Below is a small trained network, with its code and all its weights. Each question gives an input and a target symbol and asks what happens when units are switched off, that is, made to give their printed mean instead of their output.

import numpy as np


def w(rows, s, z=0):
    codes = np.array(rows[::2]) - 128.0
    scale = np.full(codes.shape[1], s)
    scale[-1] = z or s
    return codes * scale


def softmax(a):
    e = np.exp(a - a.max(-1, keepdims=True))
    return e / e.sum(-1, keepdims=True)


def log_softmax(a):
    a = a - a.max(-1, keepdims=True)
    return a - np.log(np.exp(a).sum(-1, keepdims=True))


def net(x, mask):
    ids = ['αγδεζηλμξπστψ'.index(c) for c in x.split()]
    T = len(ids)
    res = E[ids] + P[:T]
    u = 0
    for l in range(2):
        r = res
        for j in range(3):
            rows = slice(3 * j, 3 * j + 3)
            q, k, v = (r @ M[l][rows].T for M in (Q, K, V))
            z = softmax(np.where(np.tri(T) > 0, q @ k.T / 3**0.5, -1e9)) @ v
            o = O[l][rows]
            res = res + np.where(mask[u + j], z, o[:, -1]) @ o[:, :-1]
        u += 3
    return log_softmax(res[-1] @ U[:, :-1].T + U[:, -1])


Q, K, V, O = {}, {}, {}, {}
E = w([
[211,145,174],'α',
[250,48,121],'γ',
[56,73,39],'δ',
[133,124,115],'ε',
[223,105,161],'ζ',
[152,118,132],'η',
[207,139,186],'λ',
[167,121,136],'μ',
[54,166,87],'ξ',
[185,123,151],'π',
[164,119,139],'σ',
[162,126,136],'τ',
[143,91,119],'ψ',
],0.02)
P = w([
[114,129,170],'0',
[126,181,91],'1',
[142,100,166],'2',
[116,181,71],'3',
[158,93,172],'4',
[119,180,47],'5',
[171,81,178],'6',
[125,172,31],'7',
[175,85,158],'8',
[128,168,6],'9',
[181,88,164],'10',
],0.022)
Q[0] = w([
[82,85,184],'L0H1',
[170,101,180],'L0H1',
[139,184,173],'L0H1',
[85,234,80],'L0H2',
[26,167,167],'L0H2',
[76,93,250],'L0H2',
[83,91,130],'L0H3',
[126,110,168],'L0H3',
[112,174,154],'L0H3',
],0.014)
K[0] = w([
[143,159,68],'L0H1',
[148,56,80],'L0H1',
[117,147,96],'L0H1',
[90,107,91],'L0H2',
[17,90,140],'L0H2',
[85,76,191],'L0H2',
[137,142,150],'L0H3',
[125,251,164],'L0H3',
[149,140,132],'L0H3',
],0.016)
V[0] = w([
[249,209,154],'L0H1',
[117,206,182],'L0H1',
[99,162,200],'L0H1',
[161,180,209],'L0H2',
[181,153,105],'L0H2',
[109,139,112],'L0H2',
[157,130,170],'L0H3',
[105,160,149],'L0H3',
[219,205,41],'L0H3',
],0.011)
O[0] = w([
[95,147,207,255],'L0H1',
[189,217,118,102],'L0H1',
[227,174,115,111],'L0H1',
[116,84,57,182],'L0H2',
[2,202,110,224],'L0H2',
[129,123,144,97],'L0H2',
[135,78,101,123],'L0H3',
[199,93,152,104],'L0H3',
[79,121,157,202],'L0H3',
],0.0074,0.0072)
Q[1] = w([
[136,195,122],'L1H1',
[62,66,88],'L1H1',
[69,153,138],'L1H1',
[125,138,144],'L1H2',
[112,132,80],'L1H2',
[118,148,182],'L1H2',
[155,168,141],'L1H3',
[160,101,117],'L1H3',
[148,46,248],'L1H3',
],0.017)
K[1] = w([
[153,141,51],'L1H1',
[36,120,110],'L1H1',
[119,217,110],'L1H1',
[172,124,61],'L1H2',
[160,140,66],'L1H2',
[201,102,142],'L1H2',
[186,159,211],'L1H3',
[123,179,223],'L1H3',
[62,252,103],'L1H3',
],0.011)
V[1] = w([
[194,94,136],'L1H1',
[111,212,147],'L1H1',
[115,165,32],'L1H1',
[66,137,62],'L1H2',
[153,160,63],'L1H2',
[210,254,98],'L1H2',
[123,160,113],'L1H3',
[61,132,14],'L1H3',
[79,188,134],'L1H3',
],0.0094)
O[1] = w([
[133,213,131,81],'L1H1',
[205,147,162,166],'L1H1',
[228,118,130,131],'L1H1',
[170,87,116,65],'L1H2',
[153,129,144,134],'L1H2',
[204,121,145,251],'L1H2',
[206,223,160,132],'L1H3',
[254,115,121,125],'L1H3',
[228,107,155,150],'L1H3',
],0.008,0.0032)
U = w([
[136,141,114,116],'α',
[191,113,233,214],'γ',
[79,88,182,130],'δ',
[126,137,140,98],'ε',
[104,213,106,80],'ζ',
[154,56,73,255],'η',
[139,140,152,68],'λ',
[134,145,114,141],'μ',
[160,159,19,141],'ξ',
[135,159,254,15],'π',
[125,138,145,78],'σ',
[80,135,44,51],'τ',
[161,154,122,154],'ψ',
],0.0091,0.0051)

Each question gives the input, a string of symbols that net reads in full, and the target symbol t.
The units are the heads (3 rows each of Q, K, V and O). Each row of codes is followed by its name. A weight is (code - 128) times the scale printed after its matrix; where a second scale follows, it is the last column's (O and U).
mask holds one flag per head, layer by layer. A switched-off head (its flag False) gives its mean, the last column of its rows in O, instead of its output. The means were averaged over made-up inputs and are rounded, as every weight is.
A unit's drop is (log p(t) with every unit on - log p(t) with that unit switched off) / (log p(t) with every unit on - log p(t) with every unit switched off).
The circuit of an input: a set's keep is (log p(t) with only the set's units on - log p(t) with every unit switched off) / (log p(t) with every unit on - log p(t) with every unit switched off). Starting from all 6 units, units are removed one at a time, each time the one whose removal leaves the highest keep (on an exact tie, the one counted first), for as long as the keep stays at least 0.8.
units of the circuit, in order: the units of the circuit, biggest drop first
most important unit: the unit with the biggest drop
heads that matter: for each layer, one digit per head in row order, 1 if its drop is at least 0.15 and else 0, layers parted by /
input π ψ δ δ τ τ ε λ ζ γ τ, target δ: heads that matter : 110 / 100
input ζ λ η σ λ η λ δ, target ζ: units of the circuit, in order : L0H2; L0H1
input ξ π ξ σ δ ψ ε, target η: units of the circuit, in order : L0H1
input γ λ δ ζ τ λ λ η η, target η: units of the circuit, in order : L0H2; L0H1
input ε γ γ δ π λ ξ δ η, target η: heads that matter : 100 / 111
input δ ψ δ η γ λ σ, target δ: units of the circuit, in order : L0H1; L1H2
input λ λ λ ζ δ λ, target ζ: units of the circuit, in order : L1H3; L0H1
input ε σ τ ξ τ δ σ γ μ, target δ: heads that matter : 111 / 110
input δ ζ ψ, target η: heads that matter : 100 / 001
input λ λ λ λ λ, target π: units of the circuit, in order : L0H1; L1H2
input δ λ ψ λ, target ξ: units of the circuit, in order : L0H1; L0H2; L1H3
input δ δ γ, target δ: heads that matter : 110 / 110
input λ λ γ λ ξ λ γ λ γ, target δ: units of the circuit, in order : L0H1; L1H1
input ε λ γ γ π, target δ: heads that matter : 100 / 000
input ψ δ γ λ η ε σ λ α, target δ: heads that matter : 110 / 110
input λ η μ ζ μ δ σ, target η: most important unit : L0H1
input δ γ τ, target δ: heads that matter : 110 / 110
input λ λ δ λ γ τ ζ, target δ: heads that matter : 100 / 110
input δ λ γ σ μ σ ε, target δ: heads that matter : 101 / 110
input ξ σ ε, target γ: units of the circuit, in order : L1H3
